Below is a small trained network, with its code and all its weights. Each question gives an input and a target symbol and asks what happens when units are switched off, that is, made to give their printed mean instead of their output.

import numpy as np


def w(rows, s, z=0):
    codes = np.array(rows[::2]) - 128.0
    scale = np.full(codes.shape[1], s)
    scale[-1] = z or s
    return codes * scale


def softmax(a):
    e = np.exp(a - a.max(-1, keepdims=True))
    return e / e.sum(-1, keepdims=True)


def log_softmax(a):
    a = a - a.max(-1, keepdims=True)
    return a - np.log(np.exp(a).sum(-1, keepdims=True))


def net(x, mask):
    ids = ['αβγδεζηθλμξστφψω'.index(c) for c in x.split()]
    T = len(ids)
    res = E[ids] + P[:T]
    u = 0
    for l in range(3):
        r = res
        for j in range(2):
            rows = slice(3 * j, 3 * j + 3)
            q, k, v = (r @ M[l][rows].T for M in (Q, K, V))
            z = softmax(np.where(np.tri(T) > 0, q @ k.T / 3**0.5, -1e9)) @ v
            o = O[l][rows]
            res = res + np.where(mask[u + j], z, o[:, -1]) @ o[:, :-1]
        u += 2
    return log_softmax(res[-1] @ U[:, :-1].T + U[:, -1])


Q, K, V, O = {}, {}, {}, {}
E = w([
[128,108,118],'α',
[176,144,88],'β',
[4,53,73],'γ',
[136,136,111],'δ',
[147,237,168],'ε',
[113,130,134],'ζ',
[158,221,184],'η',
[69,211,54],'θ',
[104,121,128],'λ',
[78,180,228],'μ',
[215,56,218],'ξ',
[117,109,136],'σ',
[218,56,62],'τ',
[84,151,155],'φ',
[123,126,116],'ψ',
[143,167,126],'ω',
],0.012)
P = w([
[130,74,85],'0',
[64,97,255],'1',
[214,160,38],'2',
[110,94,231],'3',
[204,166,57],'4',
[124,102,227],'5',
[193,154,59],'6',
[114,85,219],'7',
[190,154,56],'8',
[132,82,210],'9',
[169,158,68],'10',
],0.0021)
Q[0] = w([
[212,247,174],'L0H1',
[89,254,205],'L0H1',
[8,191,85],'L0H1',
[154,115,56],'L0H2',
[196,161,127],'L0H2',
[179,130,43],'L0H2',
],0.0096)
K[0] = w([
[184,207,176],'L0H1',
[91,228,181],'L0H1',
[2,190,61],'L0H1',
[156,123,44],'L0H2',
[143,74,119],'L0H2',
[148,78,41],'L0H2',
],0.011)
V[0] = w([
[254,66,140],'L0H1',
[243,57,132],'L0H1',
[196,162,189],'L0H1',
[93,159,157],'L0H2',
[127,168,166],'L0H2',
[164,94,68],'L0H2',
],0.012)
O[0] = w([
[2,108,149,51],'L0H1',
[17,101,140,35],'L0H1',
[21,185,171,147],'L0H1',
[209,139,166,52],'L0H2',
[197,117,157,97],'L0H2',
[72,94,84,255],'L0H2',
],0.0087,0.00097)
Q[1] = w([
[149,103,208],'L1H1',
[136,141,197],'L1H1',
[103,125,50],'L1H1',
[104,183,6],'L1H2',
[156,1,165],'L1H2',
[131,158,50],'L1H2',
],0.007)
K[1] = w([
[100,86,157],'L1H1',
[79,56,189],'L1H1',
[133,150,107],'L1H1',
[182,192,31],'L1H2',
[69,2,136],'L1H2',
[203,154,76],'L1H2',
],0.0093)
V[1] = w([
[102,69,197],'L1H1',
[80,80,189],'L1H1',
[174,103,65],'L1H1',
[132,30,166],'L1H2',
[103,42,119],'L1H2',
[142,147,254],'L1H2',
],0.0077)
O[1] = w([
[64,206,155,9],'L1H1',
[95,207,127,12],'L1H1',
[138,63,108,196],'L1H1',
[125,36,254,1],'L1H2',
[171,38,178,38],'L1H2',
[55,195,204,11],'L1H2',
],0.0071,0.0024)
Q[2] = w([
[158,91,216],'L2H1',
[123,207,7],'L2H1',
[184,81,252],'L2H1',
[180,180,151],'L2H2',
[186,94,67],'L2H2',
[125,153,75],'L2H2',
],0.0042)
K[2] = w([
[85,95,181],'L2H1',
[149,158,75],'L2H1',
[62,78,244],'L2H1',
[108,115,123],'L2H2',
[139,126,125],'L2H2',
[132,150,129],'L2H2',
],0.011)
V[2] = w([
[97,232,29],'L2H1',
[45,106,230],'L2H1',
[167,116,101],'L2H1',
[160,105,113],'L2H2',
[118,54,3],'L2H2',
[231,77,124],'L2H2',
],0.0045)
O[2] = w([
[81,144,3,185],'L2H1',
[183,115,169,3],'L2H1',
[75,197,140,171],'L2H1',
[105,142,149,142],'L2H2',
[81,217,119,181],'L2H2',
[101,148,183,153],'L2H2',
],0.0045,0.0066)
U = w([
[154,86,141,181],'α',
[38,76,73,118],'β',
[46,139,174,218],'γ',
[99,185,118,168],'δ',
[187,87,168,212],'ε',
[216,29,123,12],'ζ',
[155,89,151,94],'η',
[157,77,147,161],'θ',
[125,3,127,94],'λ',
[175,106,164,152],'μ',
[107,93,112,206],'ξ',
[207,174,184,120],'σ',
[98,214,138,18],'τ',
[95,181,141,1],'φ',
[171,119,25,147],'ψ',
[189,167,190,29],'ω',
],0.0061,0.0048)

Each question gives the input, a string of symbols that net reads in full, and the target symbol t.
The units are the heads (3 rows each of Q, K, V and O). Each row of codes is followed by its name. A weight is (code - 128) times the scale printed after its matrix; where a second scale follows, it is the last column's (O and U).
mask holds one flag per head, layer by layer. A switched-off head (its flag False) gives its mean, the last column of its rows in O, instead of its output. The means were averaged over made-up inputs and are rounded, as every weight is.
A unit's drop is (log p(t) with every unit on - log p(t) with that unit switched off) / (log p(t) with every unit on - log p(t) with every unit switched off).
The circuit of an input: a set's keep is (log p(t) with only the set's units on - log p(t) with every unit switched off) / (log p(t) with every unit on - log p(t) with every unit switched off). Starting from all 6 units, units are removed one at a time, each time the one whose removal leaves the highest keep (on an exact tie, the one counted first), for as long as the keep stays at least 0.8.
units of the circuit, in order: the units of the circuit, biggest drop first
unit that matters most: the unit with the biggest drop
which heads matter: for each layer, one digit per head in row order, 1 if its drop is at least 0.15 and else 0, layers parted by /
drop of u: that unit's drop, to one decimal
input θ θ φ, target ψ: unit that matters most => L1H2
input ζ ζ θ τ ξ β μ, target σ: which heads matter => 11 / 11 / 10
input ξ θ ω ξ θ ε η, target τ: units of the circuit, in order => (L0H1; L1H1)
input η γ μ γ, target ζ: which heads matter => 10 / 00 / 00
input τ μ φ ξ τ τ θ ω ξ γ, target ζ: which heads matter => 10 / 01 / 00
input θ θ θ θ β, target ψ: units of the circuit, in order => (L1H2; L0H1)
input ξ τ θ θ φ, target ψ: units of the circuit, in order => (L0H1; L1H2)
input ω ω ζ μ θ θ β θ ω, target ψ: units of the circuit, in order => (L1H2; L0H1)
input θ φ δ θ δ, target ψ: which heads matter => 10 / 01 / 10
input λ θ τ θ τ λ τ λ η, target τ: units of the circuit, in order => (L0H1; L1H1; L1H2)
input λ ξ θ ζ θ ω ψ θ ξ ε, target τ: which heads matter => 10 / 10 / 00
input σ ξ η θ θ α τ τ δ, target β: units of the circuit, in order => (L0H1; L2H1; L1H2)
input ξ ξ ψ, target γ: which heads matter => 10 / 11 / 00
input ξ τ φ τ β, target β: which heads matter => 11 / 00 / 00
input ε ψ θ μ μ, target σ: units of the circuit, in order => (L0H2; L0H1)
input ε α ξ θ τ τ ψ, target β: which heads matter => 11 / 01 / 10
input μ θ θ θ δ β λ, target ψ: drop of L2H1 => 0.3
input θ ξ ω μ λ θ ξ θ, target ψ: drop of L2H1 => 0.1
input ξ θ θ φ, target σ: drop of L0H2 => 0.7
